Below are the code and all the weights of a small trained network. Each question names an input and a target symbol and asks about switching units off, where a switched-off unit gives its printed mean instead of its output.

import numpy as np


def w(rows, s, z=0):
    codes = np.array(rows[::2]) - 128.0
    scale = np.full(codes.shape[1], s)
    scale[-1] = z or s
    return codes * scale


def f(y):
    return y / 2 * (1 + np.tanh(0.7978845608 * (y + 0.044715 * y**3)))


def softmax(a):
    e = np.exp(a - a.max(-1, keepdims=True))
    return e / e.sum(-1, keepdims=True)


def log_softmax(a):
    a = a - a.max(-1, keepdims=True)
    return a - np.log(np.exp(a).sum(-1, keepdims=True))


def net(x, mask):
    ids = ['αεζηλξπστψ'.index(c) for c in x.split()]
    T = len(ids)
    res = E[ids] + P[:T]
    u = 0
    for l in range(2):
        q, k, v = (res @ M[l].T for M in (Q, K, V))
        z = softmax(np.where(np.tri(T) > 0, q @ k.T / 3**0.5, -1e9)) @ v
        res = res + np.where(mask[u], z, O[l][:, -1]) @ O[l][:, :-1]
        u += 1
        y = f(res @ A[l][:, :-1].T + A[l][:, -1])
        res = res + np.where(mask[u : u + 12], y, B[l][:, -1]) @ B[l][:, :-1]
        u += 12
    return log_softmax(res[-1] @ U[:, :-1].T + U[:, -1])


Q, K, V, O, A, B = {}, {}, {}, {}, {}, {}
E = w([
[38,129,112,121],'α',
[136,189,118,172],'ε',
[133,165,84,40],'ζ',
[150,147,188,80],'η',
[225,124,131,105],'λ',
[127,84,222,88],'ξ',
[76,186,70,114],'π',
[163,167,252,115],'σ',
[65,45,180,132],'τ',
[67,143,148,175],'ψ',
],0.016)
P = w([
[94,3,139,141],'0',
[147,169,91,85],'1',
[135,15,155,135],'2',
[142,174,119,84],'3',
[166,29,178,125],'4',
[147,180,118,88],'5',
[179,34,186,119],'6',
[152,186,128,87],'7',
[182,40,202,113],'8',
[152,180,119,86],'9',
],0.0057)
Q[0] = w([
[132,41,150,121],'L0H0',
[65,142,65,112],'L0H0',
[114,127,99,251],'L0H0',
],0.023)
K[0] = w([
[94,67,197,67],'L0H0',
[114,58,6,123],'L0H0',
[152,62,110,254],'L0H0',
],0.019)
V[0] = w([
[3,186,87,134],'L0H0',
[50,132,73,133],'L0H0',
[112,169,188,60],'L0H0',
],0.0037)
O[0] = w([
[223,179,247,8,109],'L0H0',
[255,140,179,76,84],'L0H0',
[52,117,95,41,249],'L0H0',
],0.0019,0.0018)
A[0] = w([
[131,147,134,126,127],'L0N0',
[49,66,30,120,97],'L0N1',
[159,106,125,101,93],'L0N2',
[49,194,78,158,98],'L0N3',
[105,226,132,128,179],'L0N4',
[163,219,146,41,142],'L0N5',
[149,111,92,148,117],'L0N6',
[182,114,215,192,16],'L0N7',
[161,104,92,143,75],'L0N8',
[96,119,41,251,100],'L0N9',
[119,193,42,143,94],'L0N10',
[166,205,90,197,2],'L0N11',
],0.014,0.0051)
B[0] = w([
[134,129,137,139,133],'L0N0',
[171,151,68,244,165],'L0N1',
[102,132,81,138,140],'L0N2',
[136,152,26,49,182],'L0N3',
[150,214,154,109,203],'L0N4',
[209,111,156,182,255],'L0N5',
[95,116,106,163,120],'L0N6',
[92,208,63,78,152],'L0N7',
[91,119,104,174,119],'L0N8',
[58,223,230,163,134],'L0N9',
[159,82,130,45,165],'L0N10',
[251,141,66,171,126],'L0N11',
],0.019,0.0066)
Q[1] = w([
[122,176,245,211],'L1H0',
[122,41,98,115],'L1H0',
[103,31,103,132],'L1H0',
],0.011)
K[1] = w([
[157,1,120,160],'L1H0',
[80,200,71,164],'L1H0',
[108,189,51,210],'L1H0',
],0.008)
V[1] = w([
[101,91,89,243],'L1H0',
[161,3,155,115],'L1H0',
[147,98,92,229],'L1H0',
],0.0027)
O[1] = w([
[206,20,194,111,6],'L1H0',
[196,33,7,66,82],'L1H0',
[107,16,151,105,108],'L1H0',
],0.0017,0.0027)
A[1] = w([
[154,129,61,98,116],'L1N0',
[14,91,132,115,116],'L1N1',
[68,68,166,60,3],'L1N2',
[141,71,195,200,149],'L1N3',
[62,65,197,196,108],'L1N4',
[183,39,81,98,138],'L1N5',
[117,170,89,85,113],'L1N6',
[70,65,75,150,151],'L1N7',
[100,169,196,145,141],'L1N8',
[93,120,156,144,68],'L1N9',
[138,71,152,5,107],'L1N10',
[71,160,135,209,73],'L1N11',
],0.012,0.006)
B[1] = w([
[113,144,116,176,254],'L1N0',
[187,128,36,208,148],'L1N1',
[252,149,168,150,139],'L1N2',
[45,108,103,194,233],'L1N3',
[35,53,164,122,155],'L1N4',
[178,65,110,80,238],'L1N5',
[80,137,99,123,248],'L1N6',
[173,198,101,30,159],'L1N7',
[103,167,179,93,188],'L1N8',
[134,95,120,151,122],'L1N9',
[140,61,172,93,202],'L1N10',
[203,165,143,147,156],'L1N11',
],0.02,0.0077)
U = w([
[234,189,136,202,82],'α',
[180,180,224,128,119],'ε',
[192,68,112,255,45],'ζ',
[125,77,227,99,253],'η',
[159,114,105,66,225],'λ',
[248,119,206,154,85],'ξ',
[104,160,76,182,145],'π',
[63,149,163,65,68],'σ',
[51,73,123,130,53],'τ',
[134,146,204,239,205],'ψ',
],0.0056,0.004)

Each question gives the input, a string of symbols that net reads in full, and the target symbol t.
The units are the heads (3 rows each of Q, K, V and O) and the neurons (one row each of A and B). Each row of codes is followed by its name. A weight is (code - 128) times the scale printed after its matrix; where a second scale follows, it is the last column's (O, A, B and U).
mask holds one flag per unit, layer by layer, with each layer's heads first. A switched-off unit (its flag False) gives its mean, the last column of its rows in O or B, instead of its output. The means were averaged over made-up inputs and are rounded, as every weight is.
A unit's drop is (log p(t) with every unit on - log p(t) with that unit switched off) / (log p(t) with every unit on - log p(t) with every unit switched off).
The circuit of an input: a set's keep is (log p(t) with only the set's units on - log p(t) with every unit switched off) / (log p(t) with every unit on - log p(t) with every unit switched off). Starting from the 12 units with the biggest drops (on a tie, the unit counted first), units are removed one at a time, each time the one whose removal leaves the highest keep (on an exact tie, the one counted first), for as long as the keep stays at least 0.8.
circuit, biggest first: the units of the circuit, biggest drop first
k most important neurons: the k neurons with the biggest drops, biggest first
k most important neurons of layer l: the k neurons of layer l with the biggest drops, biggest first
drop when u is switched off: that unit's drop, to one decimal
input τ α λ λ τ λ η λ ξ, target ξ: circuit, biggest first -> (L1N2, L0N1, L0N4, L0N5)
input π σ λ, target λ: 2 most important neurons -> (L0N5, L0N4)
input π λ λ σ ψ ζ η α, target π: circuit, biggest first -> (L0N3, L1N6, L1N0)
input ψ π α, target α: 2 most important neurons of layer 0 -> (L0N5, L0N1)
input λ τ α, target α: circuit, biggest first -> (L0N1, L1N11)
input ψ λ τ, target τ: circuit, biggest first -> (L0N3, L1N4, L1N3)
input ψ α π α η, target η: circuit, biggest first -> (L0N1, L1N10)
input α ψ π ε η λ τ α ε ψ, target σ: most important neuron -> (L0N5)
input λ λ ψ λ ζ π, target λ: 3 most important neurons of layer 1 -> (L1N10, L1N6, L1N5)
input η η ζ ψ ξ τ π τ λ τ, target τ: 4 most important neurons -> (L0N3, L1N4, L0N4, L1N3)
input λ λ λ, target λ: 3 most important neurons -> (L0N4, L1N7, L0N5)
input ξ λ λ ζ τ λ, target ζ: 2 most important neurons -> (L0N5, L1N3)
input τ λ π, target π: circuit, biggest first -> (L0N1, L0N3, L1N6)
input λ π λ ξ λ π π λ λ α, target π: most important neuron of layer 0 -> (L0N3)
input λ ζ λ α η π ξ ε ψ, target ψ: 4 most important neurons of layer 1 -> (L1N1, L1N4, L1N11, L1N8)
input λ ξ ζ, target ζ: 3 most important neurons -> (L0N5, L0N3, L0N4)
input λ α ξ, target ξ: 2 most important neurons of layer 0 -> (L0N5, L0N1)
input τ α λ λ η, target η: 3 most important neurons -> (L0N1, L0N4, L1N10)
input ψ λ λ σ, target ε: 4 most important neurons -> (L0N7, L1N8, L0N4, L0N5)
input α λ ζ, target ζ: 2 most important neurons of layer 0 -> (L0N5, L0N3)
input ζ η α α λ ξ, target η: 3 most important neurons of layer 0 -> (L0N1, L0N4, L0N3)
input λ η ψ α π ψ, target σ: most important neuron of layer 0 -> (L0N3)
input π ε λ ζ, target ξ: drop when L0N10 is switched off -> 0.3
input λ α λ λ ψ, target ψ: drop when L1H0 is switched off -> 0.0
input η ψ α λ, target ζ: drop when L0N2 is switched off -> 0.0
input λ ξ ε, target ε: drop when L0N9 is switched off -> 0.9
